In the rows, 128 means zero.
Each row of numbers belongs to one of the objects below and depends on some of the facts about them. Some rows are named. Which object is each other row?

Some objects and their rows:
fledrarem: [125 114 173  84 167  54 142 146 129 117 105 117 146 123 131 141 116 141
 128  51 120 122 117 121 124 149 116 113 146 136 124]
pekek: [123 158 105 116 141 198 127 112 144 115 106 173 137 152 101 125 156 152
 127 151 150 142 170 122 146 115 139 130 141 126 123]
plaklil: [125 158 112 113 135 210 126 114 154 132 111 170 143 130 120 116 155 143
 132 154 152 158 162 114 138 116 144 121 125 117 131]
plepor: [123 146 125 139 153 139 147 139 123 156 140 221 143 120  82 118 147 192
 133 124 149 152 160 122 135 137 119 103  93  91 148]
trodre: [138 116 133  50 186  68 134 129 148 129  70 149 152  84 161 138  95 170
 144  65 145 180  76 117 127 112 150 117 200 106 161]
stefom: [135 145 126 107  87 129 104 124  90 124 107 154 153 137  86 137 126 144
 130 143 121 112 141 117 133 132 142 127 173 101 106]
fele: [127 141 149 109 127 127 114  98 129 136 137 122 112 152 142 134 125 183
 120 132 149 113 104 193 141  98 124 112 129 116 103]
plemo: [120 134 145 113 137 138 123  95 133 156 134 123 113 159 163 135 134 202
 120 138 156 111 106 189 148 113 119 111 100 121  95]
klagrustak: [125 158  89 122 127 161 106 132 160 171 178 123 101 131 106 116 112 120
 126 189 120 112 164 139 112 104 139 104 120 119 117]
klegon: [129 148 100 147 120 130 123 148 169 156 152 120 106 123 100 112 109  85
 133 168 101 121 158 120 102 123 129 123 135 136 144]
toplakam: [129 142 157 118 115 131 106  98 131 150 126 114 114 137 156 124 126 172
 127 140 149 128  94 190 129  98 125 105 106 106 107]
fiten: [126 123 119 112 125 105 140 151 121 151 133 160 148 142  97 129 124 126
 136 121 103 108 156  96 124 163 116 140 149 121 115]
zabisku: [129 111 128  73 204  39 136 137 174 147 108 100  94 135 147 133  88 150
 122  80 119 121 101 152 113 106 123 109 188 150 140]
duflu: [121 101 153  99 186  50 157 128 157 151  91 104 123 142 186 139 108 174
 133  67 135 120  84 158 136 137 104 121 141 151 123]
klomel: [121 125 133 147 120 120 160 142 134 132 143 156 149 150 110 128 139 126
 133 122 114 102 156 119 133 169 100 147 109 131 124]
kepo: [127 130  64 135 127 159 124 149 153 160 206 110  98 104 125 116 108  62
 130 195 100 129 154 103 108 113 143 133 112 129 143]
mefa: [129 124 109 138 101 185 128 125 136 126 146 112 131 111 149 119 139  73
 134 171 114 141 135  93 122 140 134 160 103 136 132]
klavu: [132  97 147 111 168  85 131 119 144 128  82  79 107 113 196 127 113 121
 125  82 137 153  71 144 125 107 128 125 143 153 147]

How the objects are related:
buroskos: γ dridir,subu; ε 923; Π 852
flidin: β mefa,kletris,stafle; ε 704; Π 852
siruk: β kepo,stidres; ε 923; Π 478
driplon: γ rikibel; ε 878; Π 478
trosal: γ kleskes; ε 239; Π 852
drilil: γ dridir; ε 878; Π 852
gukik: β kletris; ε 239; Π 852
plasi: γ vaplo,zabisku; ε 878; Π 852
pibro: ε 923; Π 478
klavu: β gritrin,klista; ε 604; Π 852
gupoplo: ε 878; Π 852
kletris: β pledru; ε 239; Π 852
drile: ε 878; Π 478
trizur: ε 239; Π 478
stefom: γ stovom; ε 923; Π 478
fledrarem: γ buroskos; ε 239; Π 478
stovom: γ siplu,ploguk; ε 878; Π 852
fibre: ε 604; Π 852
tikur: β drile; γ vaplo,gupoplo; ε 923; Π 478
plagus: ε 923; Π 478
nonifak: γ drilil; ε 923; Π 852
likek: γ gastek; ε 239; Π 852
savil: β flidin,tikur; ε 704; Π 852
budun: γ plemo; ε 878; Π 852
trodre: β nira,pekek; γ siplu; ε 604; Π 478
plaler: β pekek,mugrun; γ likir; ε 239; Π 478
vaplo: γ fadru; ε 878; Π 852
dridir: γ trodre; ε 878; Π 852
stidres: β trodre; ε 878; Π 478
rasitror: β stara,stidres; ε 878; Π 852
gudol: ε 704; Π 478
dopur: β tikur,brumi,stapla; ε 878; Π 478
duflu: ε 604; Π 478
zifi: ε 923; Π 478
dregoklek: ε 239; Π 478
neplusol: β pluplolan; ε 878; Π 478
kepo: β mefa; ε 878; Π 852
stara: ε 878; Π 478
skise: β plepor; ε 923; Π 852
siplu: ε 704; Π 478
gastek: γ femok; ε 923; Π 478
klafon: γ kepo,dregoklek,klagrustak; ε 239; Π 852
davil: ε 923; Π 852
flaski: γ subu,siruk; ε 704; Π 852
flepler: β pledru; ε 704; Π 478
takel: γ siruk; ε 923; Π 478
stapla: β pekek,kletris; ε 239; Π 478
kivun: γ ploguk; ε 878; Π 852
mipu: β pagrar,gudol,drile; ε 923; Π 478
zetum: ε 239; Π 852
pagrar: ε 878; Π 478
puplen: γ drilil,plasi; ε 923; Π 852
ragri: ε 878; Π 852
pledru: β pekek; ε 878; Π 478
veklur: β kletris; ε 923; Π 478
klegon: β veklur; γ klafon; ε 878; Π 478
muma: γ ploplin; ε 604; Π 478
teni: β stafle; ε 923; Π 478
fadru: γ dridir,fiten,likir; ε 923; Π 852
trukilo: β flidin,pekek,fupe; ε 923; Π 852
subu: β drozas,mipu; γ plaler; ε 923; Π 478
flegrok: γ zukuflel,kleskes; ε 923; Π 478
stafle: ε 878; Π 478
nuvir: β rilo; ε 604; Π 852
mugrun: β pekek; ε 704; Π 852
rukler: β rasitror,pluplolan; ε 923; Π 852
bovas: ε 923; Π 478
drozas: β kletris,klista; ε 704; Π 852
klagrustak: β draklar,klegon; ε 923; Π 478
klomel: γ subu,budun,duflu; ε 878; Π 478
maklas: γ rikibel,platrosol,gastek; ε 704; Π 478
diladu: β plaler; ε 239; Π 852
neme: ε 604; Π 478
bropar: γ stovom; ε 878; Π 478
graskul: β kletris; ε 878; Π 852
pirer: β bovas; ε 878; Π 852
klista: ε 604; Π 478
neflun: β rilo; ε 923; Π 852
laskim: γ vaplo; ε 239; Π 478
graflus: β daklol,skise; ε 604; Π 852
plutrudul: β pledru; ε 923; Π 478
renil: β nira,stara,mefa; ε 878; Π 478
mefa: β plaler; ε 878; Π 852
vopom: ε 704; Π 852
vudu: β klista; ε 239; Π 852
brufla: β dopur; ε 704; Π 852
driplol: ε 878; Π 478
kledu: γ gastek; ε 604; Π 478
gragun: γ nonifak,plepluk; ε 878; Π 852
plemo: γ flotris; ε 704; Π 478
rikibel: ε 923; Π 852
drubitok: β pekek,gudol; ε 878; Π 478
gizubim: β nira,kepo,mipu,stidres,veklur,dopur; ε 604; Π 478
plepluk: γ ploguk; ε 239; Π 478
laso: β plaler,stapla; ε 604; Π 852
nira: β pekek,pledru; ε 604; Π 852
toplakam: β graskul,drile; ε 704; Π 478
moplam: γ budun; ε 704; Π 478
busku: ε 878; Π 478
daklol: β gudol; ε 878; Π 478
roflumum: γ zifi,klafon,zabisku; ε 878; Π 478
basa: β drozas,pekek; ε 923; Π 852
zabisku: ε 604; Π 478
plobar: β kletris,tikur,gritrin; ε 878; Π 852
grafu: β neplusol; ε 878; Π 478
peris: ε 923; Π 852
molosu: β gudol; ε 604; Π 478
dapinil: β pekek,pledru,tikur; ε 878; Π 478
fele: ε 704; Π 478
sepla: β busku; ε 923; Π 852
zigru: ε 604; Π 852
zopen: ε 923; Π 478
musu: γ plemo; ε 239; Π 852
brumi: ε 604; Π 478
livor: β skevas,brumi; γ rikibel; ε 923; Π 478
vofer: β kepo,siruk; ε 704; Π 478
griple: β nira; ε 239; Π 852
ploplin: γ dridir,kleskes; ε 923; Π 478
klude: β gritrin; ε 923; Π 478
draklar: β graskul,pagrar; ε 923; Π 478
flotris: ε 923; Π 852
pluplolan: ε 239; Π 478
plepor: β pekek,pledru; γ stadro,pibro; ε 923; Π 478
kleskes: β skise; γ likir; ε 878; Π 478
trusan: β laskim; γ fadru; ε 878; Π 478
likir: β plagus,pekek; ε 878; Π 852
pekek: ε 923; Π 478
stadro: γ likir; ε 923; Π 478
drafu: ε 878; Π 852
grurobran: β busku,stidres; ε 878; Π 478
skevas: β ragri,veklur; γ davil,ploplin; ε 704; Π 852
fiten: ε 878; Π 478
soroge: γ kleskes; ε 878; Π 852
femok: β bovas,drozas,stapla; ε 878; Π 852
ploguk: β nira; γ siplu; ε 878; Π 852
bafuzi: γ fupe; ε 878; Π 478
gritrin: β pekek; ε 923; Π 478
platrosol: ε 604; Π 852
zukuflel: ε 923; Π 478
fupe: β ragri; ε 878; Π 478
rilo: β bovas,fele; γ fibre; ε 239; Π 852
ritruk: γ klafon,klagrustak; ε 878; Π 478
drabem: γ subu,fupe; ε 239; Π 478
plaklil: β pekek; ε 923; Π 478

Name these rows:
No name comes twice in this set of rows, the named rows included.
[119 120 100 151 115 175 123 116 102 139 163 120 118 153 139 133 145 137
 121 168 141 118 148 123 149 141 128 137  84 131 101] | flotris
[127 123 133 114 132 134 106  99 104 134 151 117  95 146 144 133 135 176
 108 134 149 125 105 178 143  93 136 121 119 115 109] | vopom
[133 123 150  79 153  55 116 138 118 106  67 109 154 115 122 147 103 128
 136  73 126 130 108 102 126 134 142 112 198 139 123] | plepluk
[121 141 143 127 115 140 135 125 118 138 156 155 137 152 105 128 145 154
 125 133 126 104 150 140 133 149 110 127 104 115 107] | takel
[121  92 165  97 186  63 146 150 109 125 130 115 129 118 129 137 127 131
 118  48 117 130 114 113 126 147 114 118 115 136 130] | trosal
[129 114 122 137 165  99 139 135 133  98 148  84 123  80 160 140 110 109
 130 100 146 156  99 117 125 123 143 111 105 145 153] | griple
[137 121  80 129  96 128 113 144  82 126 134 151 150  91 116 137 106 102
 145 161 116 145 130  69 127 143 155 147 157 102 139] | ploguk
[136 135 114 118  91 122 120 138 107 115  96 155 162 134  94 135 117 107
 139 135 107 117 142  93 128 148 140 151 194 119 122] | bropar
[125 109 147 107 158 130 130 129 138 106 108  71 127  96 172 128 127  93
 124  93 133 154 103 112 122 124 136 123 117 155 137] | diladu
[134 120 102 181 102 162 114 136 116 150  86 124 126 129 133 110 140  83
 133 155 121 138 135  99 123 143 120 141 116 144 137] | plobar

The same objects again, as new rows of numbers:
Some objects and their rows:
stadro: [104 115 124 118 159 129 123 130 151 156 156 109 115 124 118  92 138 109
 102 114 141 120 161 118 157 107 213 114 162 120 193 169 106]
driplon: [169  92 125 126 121 113 122 104  86 155  98 125 124 134 126 130 111 137
 132 142 144 167 156  87 102 125 147 134 123 124 153 116  89]
klagrustak: [ 88 115 137 130 136 128 121 162 153  87 134 118 137 108 136 108 137 127
 160 103 123 109 127 127 155 131 153 120 126 130 109 131 157]
gupoplo: [137 149 121 109 121 137 131 112 107 137  85 140 134 145 122 114 125 146
 123 143 126 154 143 149 112 120  95 141 107 132 119 101 102]
dapinil: [123 125 130 111 125 128 127 136 119 101  74 120 126 140 136 119 111 154
 139 129 110 147 149  90 114 126 144 142  99 123 103  95 106]
stara: [145 125 119 107 135 134 149  95  81 127  89 133 124 139 117 179  98 158
 131 136 122 132 154 143 108 127 141 123  97 153 134 112 113]
davil: [103 140 125 130 136 142 125 140 148 115 152 137 140 115 124 102 148 122
 133 118 129 112 124 177 156 126 103 123 134 133 119 142 154]
ploguk: [214 111  97 132 107 115 101 143  83 163 128  99 114 137 111  71 121 121
  23 141 144 120 194  61  88 116  93 132  81  65 119 133  85]
siplu: [117 135 125 141 136 127 138 162 142 108 180 109 120 111 132 148 125 112
 107  99 106  44 101 114 133 144 133  98 115 123 102 163 190]
flidin: [101 163 137 135 132 134 129 154 178 127 174 128 138 120 129 131 151 106
 143 103 132  83  86 174 148 135 101 113 143 132 111 140 174]
molosu: [ 78 151 147 132 103 125 134 155 150  89 108 112 120 133 146 180 123 112
 123 123  97 102  85 111 119 134 166 138 117 122  91  91 150]
laskim: [122 165 118 179 158 139 101  56 183 111 143  88 100 110 101 167 160 175
  87 111 133 213  51 142  76 154 131  61 184  32 189 110 190]
vopom: [101 163 134 137 133 134 130 151 169 125 175 133 136 118 129 131 147 106
 144 108 131  86  82 175 149 133  99 115 147 135 110 143 170]
puplen: [149  98 130 150 126 125 115 121 142 144 189 141 143 116 123 107 154 110
 119 137 158 134 143 142 154 133  99 131 156 127 151 165 137]
zukuflel: [ 91 118 129 128 142 137 133 143 138  98 141 126 132 111 131 125 131 130
 144 110 115 100 128 142 154 132 152 115 127 141 119 147 160]
platrosol: [ 89 174 137 132 101 135 136 134 137 126 118 135 127 136 131 175 135 106
 109 134 111 109  77 173 115 127 116 134 126 134 106  99 141]
klista: [ 85 150 140 130 106 135 150 120 121 122 111 124 125 134 138 207 121 111
 122 130  99  87  76 141 108 140 159 117 113 147 120 103 170]
dridir: [211 100 121 134 113 133 142  71 121 150 157 149 141 162 129 145 130 145
  68 191 127 164 189  77 125 143  70 164 124 121 150 150 102]

Which object is each row?
No name comes twice in this set of rows, the named rows included.
[129  83 136 145 131 114 109 147 140 123 160 114 132 105 132 106 139 113
 147 111 153 127 140 106 149 130 160 123 148 119 144 150 137] | livor
[143 132 125 102 156 123 129 112 142 174 124 107 113 150 120  98 123 126
 114 122 143 145 164  83 121 108 198 124 150 116 189 144  77] | plaler
[162 125 106 114 153 115 158 102  58 105 110 156  84 129  91 223  63 170
 111 147 137 153 173 190 133 104 131 147 112 156 105 137  39] | neplusol
[159  95 131 153 124 126 118 116 145 140 195 142 144 119 126 116 153 112
 116 144 155 134 146 134 159 138  90 135 156 128 148 170 142] | nonifak
[148 128 139 149 127 123 124 131 173 162 205 126 140 122 126 136 156  93
 125 119 160 100 103 146 144 138 106 117 164 123 150 164 162] | skevas
[162 127 101 143 126 124 121  97  71 203 119 179 115 129 138  34 124 120
 128 167 106 179  89 107 112 122  58 134 170 143 162 157  95] | rilo
[163 107 128 154  95 116 139 123 108 138 163 106 114 134 132 203 116 100
  43 143 112  75 133  69 104 146 147 123 104 105 127 143 153] | trodre
[ 86 117 114 138 142 143 140 116  91 131 128 158 127 105 141  93 126 127
 147 131  81 109  88 143 146 135 125 105 142 169 142 162 174] | bovas
[144 146 120 104 122 147 141  92  99 155  88 137 144 148 117 140 129 144
 124 143 132 136 146 164 100 127  97 121  98 142 142 101 128] | ragri
[174 135 123 118 138 125 125 108 136 183 144 131 125 148 118  98 135 124
 107 142 155 155 157 116 122 117 115 135 147 117 169 144  85] | trosal
[ 94 141 142 138 138 121 132 169 177  87 164 115 124 113 138 146 131 117
 156  93 119  81  92 128 154 137 148 118 141 128  94 141 164] | vofer
[186 106 125 130 112 119 114  99  98 171 114 141 134 141 121 111 129 129
 125 155 162 184 154 123 107 121  96 145 133 122 156 116  82] | plasi
[107 180 118  85 139 144 126 127 148 143  75 118 122 162 121  76 133 140
  95 134 118 155 164 130 121  98 150 147 119 111 142 102  67] | likir
[185 114 118 126 114 121 118 102  96 171 115 135 130 142 118 109 128 130
 102 153 153 169 163 117 105 121  96 143 123 115 152 120  85] | gragun

